Here is a tiny trained network, its code and every weight. The questions are about switching its units off for an input and a class, where a switched-off unit gives its printed mean instead of its output.

import numpy as np


def w(rows, s, z=0):
    codes = np.array(rows[::2]) - 128.0
    scale = np.full(codes.shape[1], s)
    scale[-1] = z or s
    return codes * scale


def f(y):
    return np.maximum(y, 0)


def log_softmax(a):
    a = a - a.max(-1, keepdims=True)
    return a - np.log(np.exp(a).sum(-1, keepdims=True))


def net(x, mask):
    res = np.array(x, float).reshape(1, 8) / 4 @ E
    y = f(res @ A[0][:, :-1].T + A[0][:, -1])
    res = res + np.where(mask, y, B[0][:, -1]) @ B[0][:, :-1]
    return log_softmax(res[-1] @ U[:, :-1].T + U[:, -1])


A, B = {}, {}
E = w([
[169,142,32,218,145,166,143],'x0',
[144,143,141,130,132,146,140],'x1',
[45,229,76,92,93,174,182],'x2',
[118,117,118,125,126,115,121],'x3',
[114,115,120,129,125,117,119],'x4',
[124,124,123,125,127,119,125],'x5',
[90,133,144,150,249,95,183],'x6',
[110,108,118,129,124,116,118],'x7',
],0.012)
A[0] = w([
[110,116,177,64,110,130,141,90],'N1',
[151,106,123,125,62,163,102,40],'N2',
[91,127,245,34,114,87,122,69],'N3',
[44,179,91,114,87,165,182,164],'N4',
[183,97,161,165,135,101,83,160],'N5',
[83,134,140,145,243,108,154,3],'N6',
[134,97,134,149,116,156,184,118],'N7',
[179,89,126,129,149,108,123,147],'N8',
[148,86,128,114,160,133,129,121],'N9',
[151,127,58,144,147,131,120,79],'N10',
[96,152,102,121,107,136,150,82],'N11',
[153,147,87,151,140,129,116,56],'N12',
[161,140,121,135,65,134,82,65],'N13',
[110,130,90,110,145,137,105,112],'N14',
[207,77,147,153,139,90,99,129],'N15',
[151,94,139,132,125,130,132,159],'N16',
[133,93,129,130,104,135,161,61],'N17',
[115,118,159,158,111,164,158,115],'N18',
[107,136,133,136,231,107,149,50],'N19',
[138,126,131,146,72,121,138,77],'N20',
[150,122,130,129,50,130,133,57],'N21',
[139,111,111,108,98,159,115,51],'N22',
[85,151,91,110,93,151,165,134],'N23',
[155,219,67,75,163,70,86,159],'N24',
[147,117,91,179,130,145,124,122],'N25',
[153,138,71,178,127,123,131,86],'N26',
[176,94,124,142,130,107,121,139],'N27',
[181,124,9,217,141,138,145,97],'N28',
[96,111,187,143,114,136,130,61],'N29',
[156,105,156,137,136,152,114,126],'N30',
[164,129,122,130,42,135,101,69],'N31',
[167,127,125,105,63,110,125,80],'N32',
[102,114,124,141,137,178,120,88],'N33',
],0.016,0.0036)
B[0] = w([
[166,134,163,104,132,79,108,187],'N1',
[136,113,64,167,150,124,158,176],'N2',
[230,132,157,99,126,83,40,252],'N3',
[43,128,214,122,82,186,148,218],'N4',
[49,123,180,109,94,171,135,204],'N5',
[131,121,5,172,185,133,170,210],'N6',
[110,128,118,125,117,102,100,142],'N7',
[101,157,167,131,110,170,158,181],'N8',
[72,129,138,129,114,124,139,162],'N9',
[153,133,157,116,133,90,108,168],'N10',
[94,122,158,121,95,130,158,162],'N11',
[163,120,144,124,123,108,116,157],'N12',
[127,88,59,158,152,128,144,177],'N13',
[154,160,140,138,118,154,148,140],'N14',
[63,158,189,119,81,184,159,215],'N15',
[89,133,162,127,127,132,135,159],'N16',
[139,140,123,121,137,146,142,133],'N17',
[121,102,134,124,107,113,130,137],'N18',
[134,98,24,178,137,124,165,200],'N19',
[141,131,105,144,155,130,150,151],'N20',
[146,115,70,153,157,135,150,169],'N21',
[115,140,91,140,161,113,141,152],'N22',
[82,134,181,119,127,177,151,183],'N23',
[79,130,149,138,101,139,124,156],'N24',
[145,127,156,119,130,75,102,173],'N25',
[174,155,132,112,140,131,70,176],'N26',
[115,132,169,131,112,172,157,175],'N27',
[217,123,159,72,130,71,60,230],'N28',
[152,150,136,102,129,113,125,156],'N29',
[71,132,139,108,116,124,126,160],'N30',
[124,131,44,159,166,110,162,186],'N31',
[126,124,66,148,166,119,137,170],'N32',
[126,119,136,117,112,108,133,137],'N33',
],0.022,0.021)
U = w([
[81,176,211,85,21,181,122,254],'0',
[247,169,180,48,74,45,2,39],'1',
[155,134,39,164,127,118,152,60],'2',
],0.0087,0.00093)

Each question gives the input, the list of numbers given to net, and the class t.
The units are the neurons (one row each of A and B). Each row of codes is followed by its name. A weight is (code - 128) times the scale printed after its matrix; where a second scale follows, it is the last column's (A, B and U).
mask holds one flag per neuron, in row order. A switched-off neuron (its flag False) gives its mean, the last column of its row in B, instead of its output. The means were averaged over made-up inputs and are rounded, as every weight is.
A unit's drop is (log p(t) with every unit on - log p(t) with that unit switched off) / (log p(t) with every unit on - log p(t) with every unit switched off).
The circuit of an input: a set's keep is (log p(t) with only the set's units on - log p(t) with every unit switched off) / (log p(t) with every unit on - log p(t) with every unit switched off). Starting from the 12 units with the biggest drops (on a tie, the unit counted first), units are removed one at a time, each time the one whose removal leaves the highest keep (on an exact tie, the one counted first), for as long as the keep stays at least 0.8.
units of the circuit, in order: the units of the circuit, biggest drop first
unit that matters most: the unit with the biggest drop
k most important neurons: the k neurons with the biggest drops, biggest first
drop when u is switched off: that unit's drop, to one decimal
input [8,3,8,4,8,-3,7,-4], class 0: unit that matters most -> N4
input [-3,4,-3,-7,-5,-1,-4,-5], class 2: units of the circuit, in order -> (N4; N28)
input [3,1,3,-5,6,4,-4,-7], class 2: 4 most important neurons -> (N3; N15; N5; N31)
input [-5,-7,-8,-6,4,-1,-7,2], class 0: 2 most important neurons -> (N15; N5)
input [6,7,0,4,-1,2,-7,-3], class 2: 2 most important neurons -> (N3; N31)
input [4,4,2,-6,-1,2,6,2], class 2: 2 most important neurons -> (N6; N3)
input [4,-3,-5,-1,3,-7,4,-4], class 0: 2 most important neurons -> (N3; N15)
input [8,5,8,-8,7,-3,7,-6], class 0: 4 most important neurons -> (N4; N3; N23; N11)
input [4,3,-6,-3,1,3,-6,-7], class 0: 4 most important neurons -> (N15; N5; N6; N19)
input [-6,-1,4,4,-2,-7,-7,-1], class 2: 2 most important neurons -> (N28; N31)
input [0,-5,-3,0,7,-7,-4,-7], class 2: 2 most important neurons -> (N4; N31)
input [-8,-8,5,3,8,6,-5,-4], class 1: drop when N3 is switched off -> 4.5
input [-8,0,5,2,1,-7,-2,0], class 1: drop when N26 is switched off -> 0.0
input [8,-8,4,0,8,-4,3,3], class 1: unit that matters most -> N28
input [-5,5,3,6,2,-2,0,-8], class 1: drop when N3 is switched off -> 0.5
